Below are the code and all the weights of a small trained network. Each question names an input and a class and asks about switching units off, where a switched-off unit gives its printed mean instead of its output.

import numpy as np


def w(rows, s, z=0):
    codes = np.array(rows[::2]) - 128.0
    scale = np.full(codes.shape[1], s)
    scale[-1] = z or s
    return codes * scale


def f(y):
    return y / 2 * (1 + np.tanh(0.7978845608 * (y + 0.044715 * y**3)))


def log_softmax(a):
    a = a - a.max(-1, keepdims=True)
    return a - np.log(np.exp(a).sum(-1, keepdims=True))


def net(x, mask):
    res = np.array(x, float).reshape(1, 7) / 4 @ E
    y = f(res @ A[0][:, :-1].T + A[0][:, -1])
    res = res + np.where(mask, y, B[0][:, -1]) @ B[0][:, :-1]
    return log_softmax(res[-1] @ U[:, :-1].T + U[:, -1])


A, B = {}, {}
E = w([
[127,119,115,130,134],'x0',
[126,130,130,127,126],'x1',
[74,140,157,241,138],'x2',
[170,94,99,146,5],'x3',
[124,125,120,127,130],'x4',
[131,127,130,129,129],'x5',
[170,215,47,151,131],'x6',
],0.015)
A[0] = w([
[157,115,106,103,75,123],'N1',
[93,161,120,47,165,158],'N2',
[135,150,154,80,197,174],'N3',
[141,196,74,132,128,172],'N4',
[165,138,104,112,85,107],'N5',
[90,183,95,158,171,139],'N6',
[119,147,124,65,175,147],'N7',
[175,112,115,57,17,121],'N8',
[151,91,137,87,74,133],'N9',
[140,101,171,128,127,164],'N10',
[140,108,88,110,108,130],'N11',
[80,157,146,161,164,117],'N12',
[130,154,118,68,143,152],'N13',
[128,187,110,158,151,124],'N14',
[117,120,128,210,47,78],'N15',
[128,111,121,96,83,127],'N16',
[96,143,174,177,179,145],'N17',
[99,144,158,171,182,127],'N18',
[109,118,134,231,79,86],'N19',
[91,83,127,107,105,140],'N20',
[150,234,62,142,123,180],'N21',
[70,138,139,198,183,136],'N22',
[115,110,126,225,24,83],'N23',
[82,148,117,153,158,115],'N24',
[155,118,135,123,124,129],'N25',
[134,79,151,115,111,142],'N26',
[158,166,149,2,182,172],'N27',
[82,19,193,103,123,252],'N28',
[143,92,142,83,84,132],'N29',
[161,120,113,126,118,111],'N30',
[91,96,137,94,197,162],'N31',
],0.013,0.011)
B[0] = w([
[131,152,73,162,113,174],'N1',
[166,49,164,93,148,192],'N2',
[134,106,181,105,128,207],'N3',
[230,104,129,209,137,200],'N4',
[134,156,97,219,94,167],'N5',
[154,156,164,134,154,190],'N6',
[182,58,161,78,147,184],'N7',
[92,192,32,166,101,220],'N8',
[92,164,68,91,121,176],'N9',
[79,132,124,103,126,160],'N10',
[124,129,106,138,106,156],'N11',
[105,195,141,155,132,181],'N12',
[168,43,101,147,120,169],'N13',
[181,170,136,138,191,171],'N14',
[196,2,169,72,161,179],'N15',
[137,172,81,91,109,159],'N16',
[90,166,161,142,108,204],'N17',
[102,192,172,162,98,192],'N18',
[171,58,242,78,184,178],'N19',
[87,142,126,88,136,156],'N20',
[250,128,125,236,135,229],'N21',
[76,210,193,152,125,210],'N22',
[159,20,137,62,162,199],'N23',
[137,173,148,142,144,164],'N24',
[129,126,95,128,132,134],'N25',
[62,161,99,86,149,159],'N26',
[163,31,121,91,144,224],'N27',
[19,118,142,26,100,252],'N28',
[118,151,80,91,119,170],'N29',
[144,143,91,147,128,141],'N30',
[101,93,182,133,95,202],'N31',
],0.0087,0.019)
U = w([
[97,4,177,18,155,253],'0',
[237,16,160,145,214,170],'1',
[7,185,209,138,117,103],'2',
[168,253,176,178,223,72],'3',
[44,164,31,50,108,79],'4',
[184,151,54,197,41,28],'5',
],0.0072,0.0048)

Each question gives the input, the list of numbers given to net, and the class t.
The units are the neurons (one row each of A and B). Each row of codes is followed by its name. A weight is (code - 128) times the scale printed after its matrix; where a second scale follows, it is the last column's (A, B and U).
mask holds one flag per neuron, in row order. A switched-off neuron (its flag False) gives its mean, the last column of its row in B, instead of its output. The means were averaged over made-up inputs and are rounded, as every weight is.
A unit's drop is (log p(t) with every unit on - log p(t) with that unit switched off) / (log p(t) with every unit on - log p(t) with every unit switched off).
The circuit of an input: a set's keep is (log p(t) with only the set's units on - log p(t) with every unit switched off) / (log p(t) with every unit on - log p(t) with every unit switched off). Starting from the 12 units with the biggest drops (on a tie, the unit counted first), units are removed one at a time, each time the one whose removal leaves the highest keep (on an exact tie, the one counted first), for as long as the keep stays at least 0.8.
circuit, biggest first: the units of the circuit, biggest drop first
most important unit: the unit with the biggest drop
top k neurons: the k neurons with the biggest drops, biggest first
drop of u: that unit's drop, to one decimal
input [6,3,0,1,4,-2,3], class 5: circuit, biggest first -> N19, N23
input [4,-7,-4,1,5,6,8], class 5: circuit, biggest first -> N19, N5
input [8,6,0,8,6,-5,-6], class 4: most important unit -> N8
input [-8,8,6,4,4,0,0], class 0: circuit, biggest first -> N21, N23
input [0,0,1,-2,8,-1,2], class 3: top 3 neurons -> N23, N15, N27
input [-1,4,5,-6,4,-2,1], class 3: top 3 neurons -> N28, N14, N6
input [-6,5,6,-2,3,5,0], class 2: top 4 neurons -> N21, N4, N17, N22
input [-6,2,8,0,-7,0,-4], class 2: top 2 neurons -> N22, N27
input [2,1,-8,4,3,-8,1], class 5: top 2 neurons -> N28, N5
input [-2,-7,4,4,1,0,0], class 0: top 2 neurons -> N21, N4
input [8,-5,5,-2,-6,3,0], class 2: top 2 neurons -> N21, N4
input [2,5,8,-7,8,5,0], class 2: top 3 neurons -> N21, N17, N22
input [7,-5,5,2,-3,4,-1], class 0: drop of N21 -> 0.1
input [-5,8,-8,1,-7,-6,-5], class 4: top neuron -> N8
input [0,1,0,-5,3,4,7], class 1: drop of N4 -> 0.2
input [1,3,1,-1,-1,4,0], class 2: drop of N21 -> 0.2
